Below are the code and all the weights of a small trained network. Each question names an input and a class and asks about switching units off, where a switched-off unit gives its printed mean instead of its output.

import numpy as np


def w(rows, s, z=0):
    codes = np.array(rows[::2]) - 128.0
    scale = np.full(codes.shape[1], s)
    scale[-1] = z or s
    return codes * scale


def f(y):
    return y / 2 * (1 + np.tanh(0.7978845608 * (y + 0.044715 * y**3)))


def log_softmax(a):
    a = a - a.max(-1, keepdims=True)
    return a - np.log(np.exp(a).sum(-1, keepdims=True))


def net(x, mask):
    res = np.array(x, float).reshape(1, 5) / 4 @ E
    y = f(res @ A[0][:, :-1].T + A[0][:, -1])
    res = res + np.where(mask, y, B[0][:, -1]) @ B[0][:, :-1]
    return log_softmax(res[-1] @ U[:, :-1].T + U[:, -1])


A, B = {}, {}
E = w([
[193,160,254,41,148,96,183,33],'x0',
[125,13,127,85,170,138,127,158],'x1',
[94,119,185,141,88,220,193,212],'x2',
[236,159,155,131,158,211,21,140],'x3',
[65,209,104,47,220,118,134,226],'x4',
],0.0064)
A[0] = w([
[95,128,103,56,208,136,112,178,164],'N0',
[123,122,80,161,109,147,117,177,4],'N1',
[120,203,93,73,172,116,124,163,74],'N2',
[167,134,136,133,168,219,67,132,70],'N3',
[102,166,212,159,31,214,157,197,133],'N4',
[63,117,119,145,88,79,167,100,57],'N5',
[133,234,74,159,113,76,97,65,187],'N6',
[25,65,99,116,106,22,254,132,201],'N7',
[165,57,136,184,55,131,110,73,143],'N8',
[120,105,59,181,163,161,135,149,25],'N9',
[151,115,54,150,105,122,115,198,8],'N10',
[119,152,42,160,82,144,73,157,57],'N11',
[74,109,67,136,106,132,69,140,46],'N12',
[152,79,85,119,185,41,58,98,50],'N13',
[169,135,231,25,156,107,162,87,47],'N14',
],0.008,0.002)
B[0] = w([
[184,152,109,68,77,127,168,174,195],'N0',
[96,119,221,141,107,85,119,119,160],'N1',
[139,175,69,79,44,144,155,172,176],'N2',
[160,165,128,123,146,172,28,52,183],'N3',
[79,72,183,32,200,140,174,96,209],'N4',
[165,182,136,116,135,206,75,75,163],'N5',
[116,27,157,72,208,145,179,179,202],'N6',
[216,165,135,123,166,154,64,65,255],'N7',
[131,182,57,1,50,145,192,205,215],'N8',
[133,104,163,155,77,54,98,139,166],'N9',
[126,129,177,151,98,56,120,106,169],'N10',
[155,137,185,129,113,77,125,134,192],'N11',
[133,102,222,150,112,72,120,95,171],'N12',
[33,56,175,37,144,135,163,93,177],'N13',
[97,155,219,220,62,56,136,156,219],'N14',
],0.0078,0.007)
U = w([
[118,152,211,218,65,23,131,128,82],'0',
[153,115,128,130,168,141,157,144,247],'1',
[153,177,56,74,24,144,177,166,82],'2',
[40,62,170,78,234,150,159,111,79],'3',
[194,201,129,154,175,188,34,68,83],'4',
[95,123,41,255,185,175,168,160,149],'5',
],0.0098,0.011)

Each question gives the input, the list of numbers given to net, and the class t.
The units are the neurons (one row each of A and B). Each row of codes is followed by its name. A weight is (code - 128) times the scale printed after its matrix; where a second scale follows, it is the last column's (A, B and U).
mask holds one flag per neuron, in row order. A switched-off neuron (its flag False) gives its mean, the last column of its row in B, instead of its output. The means were averaged over made-up inputs and are rounded, as every weight is.
A unit's drop is (log p(t) with every unit on - log p(t) with that unit switched off) / (log p(t) with every unit on - log p(t) with every unit switched off).
The circuit of an input: a set's keep is (log p(t) with only the set's units on - log p(t) with every unit switched off) / (log p(t) with every unit on - log p(t) with every unit switched off). Starting from the 12 units with the biggest drops (on a tie, the unit counted first), units are removed one at a time, each time the one whose removal leaves the highest keep (on an exact tie, the one counted first), for as long as the keep stays at least 0.8.
units of the circuit, in order: the units of the circuit, biggest drop first
most important unit: the unit with the biggest drop
k most important neurons: the k neurons with the biggest drops, biggest first
drop of u: that unit's drop, to one decimal
input [-8,6,-7,-6,6], class 0: most important unit : N12
input [5,-3,-8,6,1], class 3: units of the circuit, in order : N6, N13
input [-2,-5,-3,-4,-3], class 1: 2 most important neurons : N6, N3
input [2,7,4,8,5], class 4: 3 most important neurons : N3, N8, N6
input [2,-6,-8,3,-5], class 3: 2 most important neurons : N6, N13
input [4,-1,-1,-7,-6], class 4: 2 most important neurons : N7, N5
input [-8,7,-7,-3,-8], class 0: 3 most important neurons : N12, N9, N10
input [-6,5,6,6,-2], class 0: 2 most important neurons : N9, N10
input [-7,6,-8,7,-1], class 3: 2 most important neurons : N13, N14
input [4,-6,6,-4,-7], class 2: 2 most important neurons : N8, N6
input [5,-2,0,3,7], class 2: 2 most important neurons : N2, N0
input [-6,6,-8,-5,8], class 2: 2 most important neurons : N0, N2
input [-6,-2,-1,2,8], class 2: 3 most important neurons : N2, N0, N14
input [5,-5,-7,-5,-1], class 3: units of the circuit, in order : N6
input [8,0,-2,6,8], class 0: 2 most important neurons : N14, N8
input [-2,-1,-6,3,-5], class 3: units of the circuit, in order : N13, N6
input [-6,2,-8,2,-2], class 3: drop of N6 : 0.2
input [8,7,2,-2,-1], class 0: drop of N14 : 0.7
input [-2,0,-4,-1,8], class 2: drop of N2 : 0.4
input [-6,2,0,-7,2], class 4: units of the circuit, in order : N7
